Below is a small trained network, with its code and all its weights. Each question gives an input and a class and asks what happens when units are switched off, that is, made to give their printed mean instead of their output.

import numpy as np


def w(rows, s, z=0):
    codes = np.array(rows[::2]) - 128.0
    scale = np.full(codes.shape[1], s)
    scale[-1] = z or s
    return codes * scale


def norm(h):
    return h / np.sqrt((h * h).mean(-1, keepdims=True) + 1e-5)


def f(y):
    return np.maximum(y, 0)


def log_softmax(a):
    a = a - a.max(-1, keepdims=True)
    return a - np.log(np.exp(a).sum(-1, keepdims=True))


def net(x, mask):
    res = np.array(x, float).reshape(1, 3) / 4 @ E
    u = 0
    for l in range(4):
        y = f(norm(res) @ A[l][:, :-1].T + A[l][:, -1])
        res = res + np.where(mask[u : u + 7], y, B[l][:, -1]) @ B[l][:, :-1]
        u += 7
    return log_softmax(norm(res)[-1] @ U[:, :-1].T + U[:, -1])


A, B = {}, {}
E = w([
[103,86,208,164,90],'x0',
[99,116,96,242,132],'x1',
[186,208,239,254,211],'x2',
],0.0046)
A[0] = w([
[106,75,1,132,165,114],'L0N0',
[101,113,185,138,70,4],'L0N1',
[94,71,155,17,122,154],'L0N2',
[250,171,187,127,126,114],'L0N3',
[190,106,107,96,172,73],'L0N4',
[57,113,200,123,139,125],'L0N5',
[100,42,130,142,42,155],'L0N6',
],0.0089,0.0024)
B[0] = w([
[1,184,214,14,171,228],'L0N0',
[64,218,186,104,185,160],'L0N1',
[220,132,146,180,143,254],'L0N2',
[72,248,105,57,55,219],'L0N3',
[114,212,157,35,200,155],'L0N4',
[187,165,113,85,26,179],'L0N5',
[49,104,156,208,144,225],'L0N6',
],0.0053,0.0062)
A[1] = w([
[112,47,167,31,184,226],'L1N0',
[149,219,141,84,201,236],'L1N1',
[71,164,180,192,170,248],'L1N2',
[198,128,85,187,41,128],'L1N3',
[254,158,85,66,108,145],'L1N4',
[122,32,142,97,116,134],'L1N5',
[113,4,146,153,62,64],'L1N6',
],0.0083,0.0015)
B[1] = w([
[172,87,102,134,68,205],'L1N0',
[147,76,115,126,199,254],'L1N1',
[147,87,75,100,101,234],'L1N2',
[180,61,203,138,35,143],'L1N3',
[74,160,110,255,90,188],'L1N4',
[184,165,179,152,142,153],'L1N5',
[108,203,179,236,164,158],'L1N6',
],0.0062,0.0073)
A[2] = w([
[174,62,66,177,217,12],'L2N0',
[41,97,251,149,2,35],'L2N1',
[223,91,92,109,106,253],'L2N2',
[199,79,143,66,160,43],'L2N3',
[144,129,182,197,133,102],'L2N4',
[199,157,210,192,20,118],'L2N5',
[146,79,169,195,111,119],'L2N6',
],0.0076,0.0023)
B[2] = w([
[238,106,2,54,147,155],'L2N0',
[157,150,143,209,146,248],'L2N1',
[204,171,85,171,234,173],'L2N2',
[249,163,72,172,147,146],'L2N3',
[119,165,103,18,161,184],'L2N4',
[178,43,203,113,111,254],'L2N5',
[154,54,155,87,127,183],'L2N6',
],0.0065,0.0069)
A[3] = w([
[192,152,182,189,136,112],'L3N0',
[119,178,219,35,209,250],'L3N1',
[199,184,78,36,109,156],'L3N2',
[72,254,92,123,112,141],'L3N3',
[152,99,118,128,55,47],'L3N4',
[37,21,52,64,159,45],'L3N5',
[61,141,239,86,31,135],'L3N6',
],0.0077,0.0024)
B[3] = w([
[99,162,92,86,148,235],'L3N0',
[107,114,129,128,61,253],'L3N1',
[118,87,110,207,184,235],'L3N2',
[118,132,226,102,167,183],'L3N3',
[159,86,186,122,189,141],'L3N4',
[177,189,133,115,72,188],'L3N5',
[116,146,2,79,112,222],'L3N6',
],0.0098,0.0056)
U = w([
[197,107,21,141,195,114],'0',
[120,191,86,47,31,251],'1',
[215,59,251,140,65,117],'2',
[46,91,124,229,83,105],'3',
[86,211,237,129,199,9],'4',
],0.019,0.003)

Each question gives the input, the list of numbers given to net, and the class t.
The units are the neurons (one row each of A and B). Each row of codes is followed by its name. A weight is (code - 128) times the scale printed after its matrix; where a second scale follows, it is the last column's (A, B and U).
mask holds one flag per neuron, layer by layer. A switched-off neuron (its flag False) gives its mean, the last column of its row in B, instead of its output. The means were averaged over made-up inputs and are rounded, as every weight is.
A unit's drop is (log p(t) with every unit on - log p(t) with that unit switched off) / (log p(t) with every unit on - log p(t) with every unit switched off).
The circuit of an input: a set's keep is (log p(t) with only the set's units on - log p(t) with every unit switched off) / (log p(t) with every unit on - log p(t) with every unit switched off). Starting from the 12 units with the biggest drops (on a tie, the unit counted first), units are removed one at a time, each time the one whose removal leaves the highest keep (on an exact tie, the one counted first), for as long as the keep stays at least 0.8.
circuit, biggest first: the units of the circuit, biggest drop first
top k neurons: the k neurons with the biggest drops, biggest first
k most important neurons of layer l: the k neurons of layer l with the biggest drops, biggest first
drop of u: that unit's drop, to one decimal
input [-3,-2,2], class 4: circuit, biggest first -> [L0N3 L3N3]
input [-1,-1,-7], class 0: top 2 neurons -> [L1N0 L0N2]
input [6,1,-1], class 3: circuit, biggest first -> [L0N6]
input [-3,-5,2], class 4: top 2 neurons -> [L0N3 L3N3]
input [7,3,-8], class 3: top 2 neurons -> [L0N6 L2N1]
input [0,-7,1], class 4: circuit, biggest first -> [L0N3 L1N2 L3N2]
input [0,7,-3], class 1: 3 most important neurons of layer 1 -> [L1N4 L1N2 L1N6]
input [-7,-8,1], class 4: 2 most important neurons of layer 3 -> [L3N3 L3N6]
input [-6,0,1], class 4: top 2 neurons -> [L2N5 L0N4]
input [2,3,8], class 2: top 3 neurons -> [L0N0 L1N2 L0N6]
input [6,7,1], class 2: top 2 neurons -> [L0N0 L0N5]
input [0,8,7], class 0: top 3 neurons -> [L1N2 L2N0 L0N5]
input [1,8,1], class 2: 2 most important neurons of layer 0 -> [L0N3 L0N4]
input [-8,-5,5], class 4: top neuron -> [L0N3]
input [1,-5,-3], class 2: top 3 neurons -> [L0N0 L1N4 L2N5]
input [-8,-1,7], class 4: top 3 neurons -> [L0N3 L3N3 L1N0]
input [-6,5,0], class 1: top 3 neurons -> [L0N0 L0N2 L3N5]
input [5,-2,8], class 1: top 2 neurons -> [L0N3 L0N2]
input [3,4,-6], class 3: top 2 neurons -> [L2N1 L0N6]
input [5,-7,7], class 1: top neuron -> [L0N3]
input [-4,-4,1], class 4: drop of L1N4 -> 0.4
input [-2,7,-6], class 1: drop of L0N0 -> 3.7
input [0,5,7], class 0: drop of L0N6 -> 0.2
input [6,-6,7], class 1: drop of L0N3 -> 0.5
